Below are the code and all the weights of a small trained network. Each question names an input and a target symbol and asks about switching units off, where a switched-off unit gives its printed mean instead of its output.

import numpy as np


def w(rows, s, z=0):
    codes = np.array(rows[::2]) - 128.0
    scale = np.full(codes.shape[1], s)
    scale[-1] = z or s
    return codes * scale


def f(y):
    return y / 2 * (1 + np.tanh(0.7978845608 * (y + 0.044715 * y**3)))


def softmax(a):
    e = np.exp(a - a.max(-1, keepdims=True))
    return e / e.sum(-1, keepdims=True)


def log_softmax(a):
    a = a - a.max(-1, keepdims=True)
    return a - np.log(np.exp(a).sum(-1, keepdims=True))


def net(x, mask):
    ids = ['αβεθμπ'.index(c) for c in x.split()]
    T = len(ids)
    res = E[ids] + P[:T]
    u = 0
    for l in range(3):
        q, k, v = (res @ M[l].T for M in (Q, K, V))
        z = softmax(np.where(np.tri(T) > 0, q @ k.T / 3**0.5, -1e9)) @ v
        res = res + np.where(mask[u], z, O[l][:, -1]) @ O[l][:, :-1]
        u += 1
        y = f(res @ A[l][:, :-1].T + A[l][:, -1])
        res = res + np.where(mask[u : u + 4], y, B[l][:, -1]) @ B[l][:, :-1]
        u += 4
    return log_softmax(res[-1] @ U[:, :-1].T + U[:, -1])


Q, K, V, O, A, B = {}, {}, {}, {}, {}, {}
E = w([
[223,88,133,70,77],'α',
[173,79,145,191,173],'β',
[138,120,159,213,132],'ε',
[223,168,94,174,3],'θ',
[139,142,67,92,143],'μ',
[90,122,121,85,145],'π',
],0.015)
P = w([
[11,79,86,81,75],'0',
[121,186,123,123,150],'1',
[73,170,179,129,141],'2',
[128,65,38,130,89],'3',
[168,134,166,99,144],'4',
[104,173,175,162,133],'5',
[149,53,53,135,85],'6',
],0.011)
Q[0] = w([
[183,223,142,14,153],'L0H0',
[211,132,215,105,186],'L0H0',
[156,169,254,110,52],'L0H0',
],0.0089)
K[0] = w([
[124,117,114,9,132],'L0H0',
[195,7,203,91,158],'L0H0',
[194,13,190,97,3],'L0H0',
],0.0078)
V[0] = w([
[20,36,13,253,92],'L0H0',
[186,129,243,173,87],'L0H0',
[174,51,193,35,93],'L0H0',
],0.0049)
O[0] = w([
[2,140,27,77,133,108],'L0H0',
[135,152,198,93,154,154],'L0H0',
[139,207,191,198,117,252],'L0H0',
],0.005,0.0036)
A[0] = w([
[56,211,208,90,172,27],'L0N0',
[179,188,92,93,250,151],'L0N1',
[142,63,202,95,154,101],'L0N2',
[65,165,60,139,148,251],'L0N3',
],0.011,0.0023)
B[0] = w([
[11,158,91,206,96,129],'L0N0',
[141,179,138,93,197,164],'L0N1',
[175,192,86,135,154,252],'L0N2',
[152,109,218,130,118,222],'L0N3',
],0.012,0.0024)
Q[1] = w([
[182,180,92,70,122],'L1H0',
[104,183,93,92,120],'L1H0',
[121,194,122,92,2],'L1H0',
],0.022)
K[1] = w([
[168,181,100,36,119],'L1H0',
[129,155,54,136,102],'L1H0',
[123,200,133,87,3],'L1H0',
],0.019)
V[1] = w([
[171,65,72,150,176],'L1H0',
[95,152,255,231,140],'L1H0',
[32,197,204,30,176],'L1H0',
],0.0057)
O[1] = w([
[101,134,187,162,63,106],'L1H0',
[252,63,82,80,80,111],'L1H0',
[206,206,51,201,200,4],'L1H0',
],0.0048,0.0044)
A[1] = w([
[79,227,113,106,139,90],'L1N0',
[74,115,33,21,88,58],'L1N1',
[144,80,98,208,171,101],'L1N2',
[116,52,9,127,122,2],'L1N3',
],0.013,0.0041)
B[1] = w([
[45,194,65,182,100,155],'L1N0',
[124,40,170,140,225,255],'L1N1',
[163,105,176,155,10,153],'L1N2',
[118,254,39,218,197,224],'L1N3',
],0.0093,0.0037)
Q[2] = w([
[62,53,62,168,151],'L2H0',
[251,181,90,149,62],'L2H0',
[84,93,65,93,130],'L2H0',
],0.017)
K[2] = w([
[9,111,96,123,186],'L2H0',
[211,19,44,97,68],'L2H0',
[26,161,118,99,92],'L2H0',
],0.014)
V[2] = w([
[120,96,127,109,2],'L2H0',
[163,138,46,25,111],'L2H0',
[113,165,102,28,93],'L2H0',
],0.0089)
O[2] = w([
[132,72,13,45,176,253],'L2H0',
[97,146,132,2,42,127],'L2H0',
[26,196,105,34,125,58],'L2H0',
],0.0055,0.0014)
A[2] = w([
[203,88,70,125,51,100],'L2N0',
[102,81,78,177,4,1],'L2N1',
[103,217,193,80,143,74],'L2N2',
[140,206,200,135,246,99],'L2N3',
],0.013,0.0042)
B[2] = w([
[45,187,94,181,90,254],'L2N0',
[170,60,163,2,226,190],'L2N1',
[201,157,249,128,182,198],'L2N2',
[56,55,82,72,121,204],'L2N3',
],0.0099,0.0097)
U = w([
[170,183,109,144,138,112],'α',
[109,162,87,255,93,191],'β',
[89,22,112,150,108,188],'ε',
[76,172,37,136,53,167],'θ',
[32,174,122,195,132,2],'μ',
[138,188,21,171,244,101],'π',
],0.0063,0.0026)

Each question gives the input, a string of symbols that net reads in full, and the target symbol t.
The units are the heads (3 rows each of Q, K, V and O) and the neurons (one row each of A and B). Each row of codes is followed by its name. A weight is (code - 128) times the scale printed after its matrix; where a second scale follows, it is the last column's (O, A, B and U).
mask holds one flag per unit, layer by layer, with each layer's heads first. A switched-off unit (its flag False) gives its mean, the last column of its rows in O or B, instead of its output. The means were averaged over made-up inputs and are rounded, as every weight is.
A unit's drop is (log p(t) with every unit on - log p(t) with that unit switched off) / (log p(t) with every unit on - log p(t) with every unit switched off).
The circuit of an input: a set's keep is (log p(t) with only the set's units on - log p(t) with every unit switched off) / (log p(t) with every unit on - log p(t) with every unit switched off). Starting from the 12 units with the biggest drops (on a tie, the unit counted first), units are removed one at a time, each time the one whose removal leaves the highest keep (on an exact tie, the one counted first), for as long as the keep stays at least 0.8.
units of the circuit, in order: the units of the circuit, biggest drop first
most important unit: the unit with the biggest drop
k most important neurons: the k neurons with the biggest drops, biggest first
top k neurons in layer l: the k neurons of layer l with the biggest drops, biggest first
input α α β α μ μ, target μ: most important unit : L1N0
input ε ε μ β α θ θ, target π: 2 most important neurons : (L1N3 L0N3)
input α θ θ α, target π: 3 most important neurons : (L1N3 L1N1 L0N3)
input θ θ θ ε, target ε: units of the circuit, in order : (L2N1 L1N2)
input α α π, target π: units of the circuit, in order : (L0N0 L2N1 L1N0 L1H0)
input α α π π, target π: units of the circuit, in order : (L1N3 L0H0)
input α α α, target α: 4 most important neurons : (L2N2 L1N1 L2N0 L0N0)
input α α α β α μ θ, target ε: 2 most important neurons : (L2N1 L1N1)
input ε θ μ α π, target μ: units of the circuit, in order : (L1N0 L0N0 L0N1 L2H0)
input ε α α α β θ, target θ: units of the circuit, in order : (L2N2 L2H0)
input α β ε α, target π: 4 most important neurons : (L1N3 L0N3 L1N1 L2N0)
input θ θ π θ β, target ε: 3 most important neurons : (L2N3 L0N1 L2N0)
input θ α ε α α β μ, target ε: top 2 neurons in layer 2 : (L2N0 L2N3)
input θ α θ, target α: most important unit : L0H0
input α β μ, target μ: 3 most important neurons : (L0N0 L1N0 L0N1)
input α ε β, target β: top 3 neurons in layer 1 : (L1N2 L1N1 L1N3)
input β α α α β, target ε: 3 most important neurons : (L2N3 L0N1 L1N3)
input θ α β α α α α, target θ: top 2 neurons in layer 2 : (L2N0 L2N2)
input θ α β μ θ, target θ: top 2 neurons in layer 0 : (L0N3 L0N1)
input π α ε θ, target ε: most important unit : L1H0
input α α β, target β: top 2 neurons in layer 1 : (L1N2 L1N1)
input β θ ε, target ε: top 2 neurons in layer 1 : (L1N2 L1N3)
